Below are the code and all the weights of a small trained network. Each question names an input and a class and asks about switching units off, where a switched-off unit gives its printed mean instead of its output.

import numpy as np


def w(rows, s, z=0):
    codes = np.array(rows[::2]) - 128.0
    scale = np.full(codes.shape[1], s)
    scale[-1] = z or s
    return codes * scale


def f(y):
    return y / 2 * (1 + np.tanh(0.7978845608 * (y + 0.044715 * y**3)))


def log_softmax(a):
    a = a - a.max(-1, keepdims=True)
    return a - np.log(np.exp(a).sum(-1, keepdims=True))


def net(x, mask):
    res = np.array(x, float).reshape(1, 4) / 4 @ E
    y = f(res @ A[0][:, :-1].T + A[0][:, -1])
    res = res + np.where(mask, y, B[0][:, -1]) @ B[0][:, :-1]
    return log_softmax(res[-1] @ U[:, :-1].T + U[:, -1])


A, B = {}, {}
E = w([
[17,128,97,169,47,204],'x0',
[112,127,121,112,114,103],'x1',
[120,167,244,2,101,194],'x2',
[61,23,236,177,139,103],'x3',
],0.0064)
A[0] = w([
[141,110,180,66,88,196,27],'n1',
[163,111,103,96,83,132,20],'n2',
[185,128,164,85,183,50,54],'n3',
[125,140,194,53,118,184,89],'n4',
[212,119,169,135,142,20,76],'n5',
[142,186,210,85,66,145,59],'n6',
[181,143,59,158,139,119,165],'n7',
[75,163,86,190,152,78,88],'n8',
[89,61,172,121,154,103,53],'n9',
[172,144,118,226,164,96,5],'n10',
[111,213,210,116,79,156,3],'n11',
[120,255,81,85,102,175,94],'n12',
[99,54,183,145,136,82,65],'n13',
[90,50,241,210,131,161,97],'n14',
[110,114,177,14,161,184,102],'n15',
[137,81,168,120,170,89,74],'n16',
[119,87,203,159,129,102,42],'n17',
[82,55,184,118,137,103,66],'n18',
[131,115,89,221,118,97,63],'n19',
[60,126,90,143,50,218,67],'n20',
[9,141,111,190,72,226,49],'n21',
[183,146,153,80,176,56,82],'n22',
[195,101,128,102,200,115,36],'n23',
],0.0083,0.0055)
B[0] = w([
[39,95,53,205,227,120,160],'n1',
[79,195,27,165,206,132,103],'n2',
[60,250,169,192,86,213,172],'n3',
[37,52,107,160,169,96,196],'n4',
[1,219,150,166,89,240,192],'n5',
[50,67,105,107,222,83,174],'n6',
[147,60,107,89,129,169,237],'n7',
[72,74,67,161,201,166,178],'n8',
[202,207,53,89,88,176,155],'n9',
[6,163,51,198,228,160,156],'n10',
[51,172,52,166,180,137,151],'n11',
[172,99,11,55,160,221,227],'n12',
[184,143,29,59,186,152,178],'n13',
[186,145,42,50,164,214,255],'n14',
[48,77,102,192,180,127,204],'n15',
[113,173,81,128,65,175,145],'n16',
[170,224,28,65,82,109,152],'n17',
[212,110,17,84,114,108,174],'n18',
[38,124,105,214,197,158,190],'n19',
[118,225,159,157,112,220,215],'n20',
[95,233,175,170,48,234,244],'n21',
[87,203,139,113,75,224,178],'n22',
[36,229,123,155,101,200,145],'n23',
],0.007,0.005)
U = w([
[92,223,175,147,59,175,72],'0',
[234,101,8,7,155,152,102],'1',
[53,7,92,177,191,76,119],'2',
[158,60,112,89,118,162,254],'3',
[218,2,225,97,112,115,134],'4',
],0.0069,0.0057)

Each question gives the input, the list of numbers given to net, and the class t.
The units are the neurons (one row each of A and B). Each row of codes is followed by its name. A weight is (code - 128) times the scale printed after its matrix; where a second scale follows, it is the last column's (A, B and U).
mask holds one flag per neuron, in row order. A switched-off neuron (its flag False) gives its mean, the last column of its row in B, instead of its output. The means were averaged over made-up inputs and are rounded, as every weight is.
A unit's drop is (log p(t) with every unit on - log p(t) with that unit switched off) / (log p(t) with every unit on - log p(t) with every unit switched off).
The circuit of an input: a set's keep is (log p(t) with only the set's units on - log p(t) with every unit switched off) / (log p(t) with every unit on - log p(t) with every unit switched off). Starting from the 12 units with the biggest drops (on a tie, the unit counted first), units are removed one at a time, each time the one whose removal leaves the highest keep (on an exact tie, the one counted first), for as long as the keep stays at least 0.8.
circuit, biggest first: the units of the circuit, biggest drop first
most important unit: the unit with the biggest drop
k most important neurons: the k neurons with the biggest drops, biggest first
drop when u is switched off: that unit's drop, to one decimal
input [-4,-2,5,3], class 2: circuit, biggest first => n15; n4
input [8,-7,-6,4], class 0: circuit, biggest first => n21
input [5,-3,-8,8], class 1: circuit, biggest first => n14; n13
input [-6,-6,-5,3], class 0: circuit, biggest first => n5; n3
input [-5,-3,-4,6], class 1: circuit, biggest first => n13; n14
input [8,-1,-8,4], class 0: 2 most important neurons => n21; n20
input [7,5,-6,1], class 0: 2 most important neurons => n21; n20
input [-8,6,6,-8], class 0: 2 most important neurons => n3; n22
input [5,-7,6,7], class 1: 2 most important neurons => n14; n18
input [2,4,-1,5], class 1: drop when n14 is switched off => 0.2
input [-6,-7,8,2], class 2: drop when n4 is switched off => 0.2
input [-3,2,4,-2], class 2: drop when n15 is switched off => 0.2
input [-1,-3,3,-1], class 4: drop when n14 is switched off => 0.1
input [-1,-3,3,-3], class 4: most important unit => n14
